Below are the code and all the weights of a small trained network. Each question names an input and a target symbol and asks about switching units off, where a switched-off unit gives its printed mean instead of its output.

import numpy as np


def w(rows, s, z=0):
    codes = np.array(rows[::2]) - 128.0
    scale = np.full(codes.shape[1], s)
    scale[-1] = z or s
    return codes * scale


def f(y):
    return y / 2 * (1 + np.tanh(0.7978845608 * (y + 0.044715 * y**3)))


def softmax(a):
    e = np.exp(a - a.max(-1, keepdims=True))
    return e / e.sum(-1, keepdims=True)


def log_softmax(a):
    a = a - a.max(-1, keepdims=True)
    return a - np.log(np.exp(a).sum(-1, keepdims=True))


def net(x, mask):
    ids = ['αβγδπφω'.index(c) for c in x.split()]
    T = len(ids)
    res = E[ids] + P[:T]
    u = 0
    for l in range(2):
        q, k, v = (res @ M[l].T for M in (Q, K, V))
        z = softmax(np.where(np.tri(T) > 0, q @ k.T / 4**0.5, -1e9)) @ v
        res = res + np.where(mask[u], z, O[l][:, -1]) @ O[l][:, :-1]
        u += 1
        y = f(res @ A[l][:, :-1].T + A[l][:, -1])
        res = res + np.where(mask[u : u + 16], y, B[l][:, -1]) @ B[l][:, :-1]
        u += 16
    return log_softmax(res[-1] @ U[:, :-1].T + U[:, -1])


Q, K, V, O, A, B = {}, {}, {}, {}, {}, {}
E = w([
[238,53,97,210,192],'α',
[99,59,207,42,180],'β',
[28,81,214,118,149],'γ',
[120,59,76,121,105],'δ',
[182,146,207,19,193],'π',
[200,126,165,107,74],'φ',
[7,157,92,43,152],'ω',
],0.015)
P = w([
[125,16,203,157,245],'0',
[67,79,202,156,153],'1',
[84,107,188,128,101],'2',
[100,119,157,95,87],'3',
[110,117,126,72,74],'4',
[113,122,80,55,93],'5',
[114,109,44,50,104],'6',
[111,92,2,55,138],'7',
],0.0077)
Q[0] = w([
[176,127,179,51,237],'0.h0',
[125,101,105,18,205],'0.h0',
[84,70,207,1,160],'0.h0',
[168,79,69,120,15],'0.h0',
],0.0075)
K[0] = w([
[138,200,84,52,110],'0.h0',
[153,126,54,82,93],'0.h0',
[103,79,95,20,9],'0.h0',
[169,61,155,155,62],'0.h0',
],0.011)
V[0] = w([
[56,119,62,73,152],'0.h0',
[108,174,97,128,141],'0.h0',
[103,103,106,96,144],'0.h0',
[136,119,223,86,1],'0.h0',
],0.0073)
O[0] = w([
[194,161,200,127,96,255],'0.h0',
[122,133,170,76,124,50],'0.h0',
[191,48,149,95,71,235],'0.h0',
[134,97,91,131,254,170],'0.h0',
],0.0087,0.0031)
A[0] = w([
[143,94,139,132,215,146],'0.n0',
[83,176,214,77,164,126],'0.n1',
[49,98,41,110,172,117],'0.n2',
[56,125,138,168,160,69],'0.n3',
[254,103,134,151,128,17],'0.n4',
[132,162,131,82,180,118],'0.n5',
[33,106,110,32,152,147],'0.n6',
[169,238,93,163,32,72],'0.n7',
[120,136,75,138,169,119],'0.n8',
[6,144,90,157,112,102],'0.n9',
[117,83,159,78,168,126],'0.n10',
[195,147,141,180,189,99],'0.n11',
[40,230,32,200,109,99],'0.n12',
[168,109,103,118,107,133],'0.n13',
[165,208,31,182,187,2],'0.n14',
[211,131,44,87,84,134],'0.n15',
],0.011,0.0069)
B[0] = w([
[146,119,136,214,135,197],'0.n0',
[116,112,154,140,65,223],'0.n1',
[155,161,173,62,107,164],'0.n2',
[121,186,170,172,125,123],'0.n3',
[118,140,209,154,147,150],'0.n4',
[158,161,151,169,69,150],'0.n5',
[98,127,149,169,118,254],'0.n6',
[103,179,244,108,232,119],'0.n7',
[150,91,118,101,114,127],'0.n8',
[148,107,161,139,200,128],'0.n9',
[97,167,133,165,110,228],'0.n10',
[153,111,172,179,107,139],'0.n11',
[87,189,226,165,252,120],'0.n12',
[73,114,85,138,153,158],'0.n13',
[119,165,205,77,169,124],'0.n14',
[96,159,105,178,126,187],'0.n15',
],0.011,0.0086)
Q[1] = w([
[107,140,66,245,154],'1.h0',
[185,136,102,129,214],'1.h0',
[144,192,98,78,103],'1.h0',
[87,159,181,162,93],'1.h0',
],0.011)
K[1] = w([
[177,117,142,90,225],'1.h0',
[150,72,144,168,93],'1.h0',
[73,87,168,87,150],'1.h0',
[111,255,117,125,167],'1.h0',
],0.0096)
V[1] = w([
[246,133,200,203,75],'1.h0',
[152,103,188,206,1],'1.h0',
[151,225,155,111,142],'1.h0',
[223,141,117,115,104],'1.h0',
],0.0078)
O[1] = w([
[169,222,92,138,158,196],'1.h0',
[68,157,135,27,183,252],'1.h0',
[45,204,142,182,2,87],'1.h0',
[101,160,86,213,119,105],'1.h0',
],0.0094,0.018)
A[1] = w([
[127,143,104,151,204,107],'1.n0',
[175,96,28,160,46,81],'1.n1',
[134,162,175,120,147,88],'1.n2',
[137,121,202,132,68,2],'1.n3',
[102,64,92,137,88,130],'1.n4',
[68,146,124,197,110,107],'1.n5',
[84,150,144,204,92,198],'1.n6',
[110,177,77,89,57,60],'1.n7',
[166,77,23,150,130,125],'1.n8',
[92,135,77,113,141,64],'1.n9',
[95,134,125,101,64,102],'1.n10',
[169,138,14,115,114,132],'1.n11',
[75,111,163,122,102,157],'1.n12',
[150,39,81,252,133,110],'1.n13',
[122,149,180,188,105,32],'1.n14',
[114,81,164,98,73,115],'1.n15',
],0.013,0.0081)
B[1] = w([
[106,74,132,74,51,254],'1.n0',
[225,99,235,2,139,130],'1.n1',
[112,108,89,151,109,223],'1.n2',
[116,71,36,87,117,169],'1.n3',
[150,168,126,174,123,147],'1.n4',
[231,181,52,52,102,139],'1.n5',
[204,180,125,103,190,160],'1.n6',
[144,81,118,129,155,176],'1.n7',
[57,219,101,191,36,211],'1.n8',
[202,107,221,101,166,162],'1.n9',
[160,133,90,91,96,200],'1.n10',
[103,83,132,230,113,212],'1.n11',
[155,137,190,197,92,254],'1.n12',
[138,123,156,23,202,152],'1.n13',
[218,70,102,142,133,144],'1.n14',
[180,105,104,192,105,217],'1.n15',
],0.0093,0.0095)
U = w([
[32,161,27,238,89,227],'α',
[86,48,96,44,193,254],'β',
[44,141,213,151,138,11],'γ',
[102,64,189,222,144,39],'δ',
[65,254,130,125,98,75],'π',
[159,149,140,167,142,117],'φ',
[115,130,162,95,16,46],'ω',
],0.0074,0.0051)

Each question gives the input, a string of symbols that net reads in full, and the target symbol t.
The units are the heads (4 rows each of Q, K, V and O) and the neurons (one row each of A and B). Each row of codes is followed by its name. A weight is (code - 128) times the scale printed after its matrix; where a second scale follows, it is the last column's (O, A, B and U).
mask holds one flag per unit, layer by layer, with each layer's heads first. A switched-off unit (its flag False) gives its mean, the last column of its rows in O or B, instead of its output. The means were averaged over made-up inputs and are rounded, as every weight is.
A unit's drop is (log p(t) with every unit on - log p(t) with that unit switched off) / (log p(t) with every unit on - log p(t) with every unit switched off).
The circuit of an input: a set's keep is (log p(t) with only the set's units on - log p(t) with every unit switched off) / (log p(t) with every unit on - log p(t) with every unit switched off). Starting from the 12 units with the biggest drops (on a tie, the unit counted first), units are removed one at a time, each time the one whose removal leaves the highest keep (on an exact tie, the one counted first), for as long as the keep stays at least 0.8.
circuit, biggest first: the units of the circuit, biggest drop first
most important unit: the unit with the biggest drop
top k neurons: the k neurons with the biggest drops, biggest first
top k neurons in layer l: the k neurons of layer l with the biggest drops, biggest first
input ω γ δ γ, target δ: circuit, biggest first	[1.h0 1.n15]
input ω α φ φ, target α: circuit, biggest first	[0.h0 1.h0]
input φ φ β π β, target π: circuit, biggest first	[1.h0]
input ω δ γ γ β ω π, target ω: circuit, biggest first	[0.h0 0.n1]
input π φ δ ω β ω γ, target ω: circuit, biggest first	[1.h0 0.h0]
input φ δ β, target φ: top 4 neurons	[0.n1 0.n10 0.n6 0.n2]
input δ δ δ δ φ β γ, target φ: top 3 neurons in layer 0	[0.n6 0.n1 0.n0]
input δ π ω π γ ω π, target ω: circuit, biggest first	[0.h0 1.h0]
input β δ γ, target δ: top 3 neurons in layer 0	[0.n1 0.n6 0.n5]
input γ γ β β, target γ: top 3 neurons	[0.n10 0.n6 1.n3]
input π α φ δ, target β: top 2 neurons in layer 0	[0.n2 0.n9]
input ω α α ω π β γ, target π: top 2 neurons	[0.n10 1.n0]
input φ δ π α π β β, target π: top 2 neurons	[0.n10 0.n5]
input δ φ γ, target φ: most important unit	0.n1
input δ γ φ δ α, target β: top 4 neurons	[1.n13 0.n4 1.n0 1.n12]
input ω ω π α δ β, target δ: top 3 neurons in layer 0	[0.n1 0.n15 0.n0]
input φ α α, target α: top 3 neurons in layer 0	[0.n6 0.n0 0.n11]
input γ φ ω φ α δ δ π, target π: top 2 neurons in layer 0	[0.n10 0.n8]
input φ β α β π δ, target β: top 3 neurons	[0.n2 0.n0 1.n9]
input γ ω γ δ ω ω, target ω: top 2 neurons	[1.n12 1.n10]
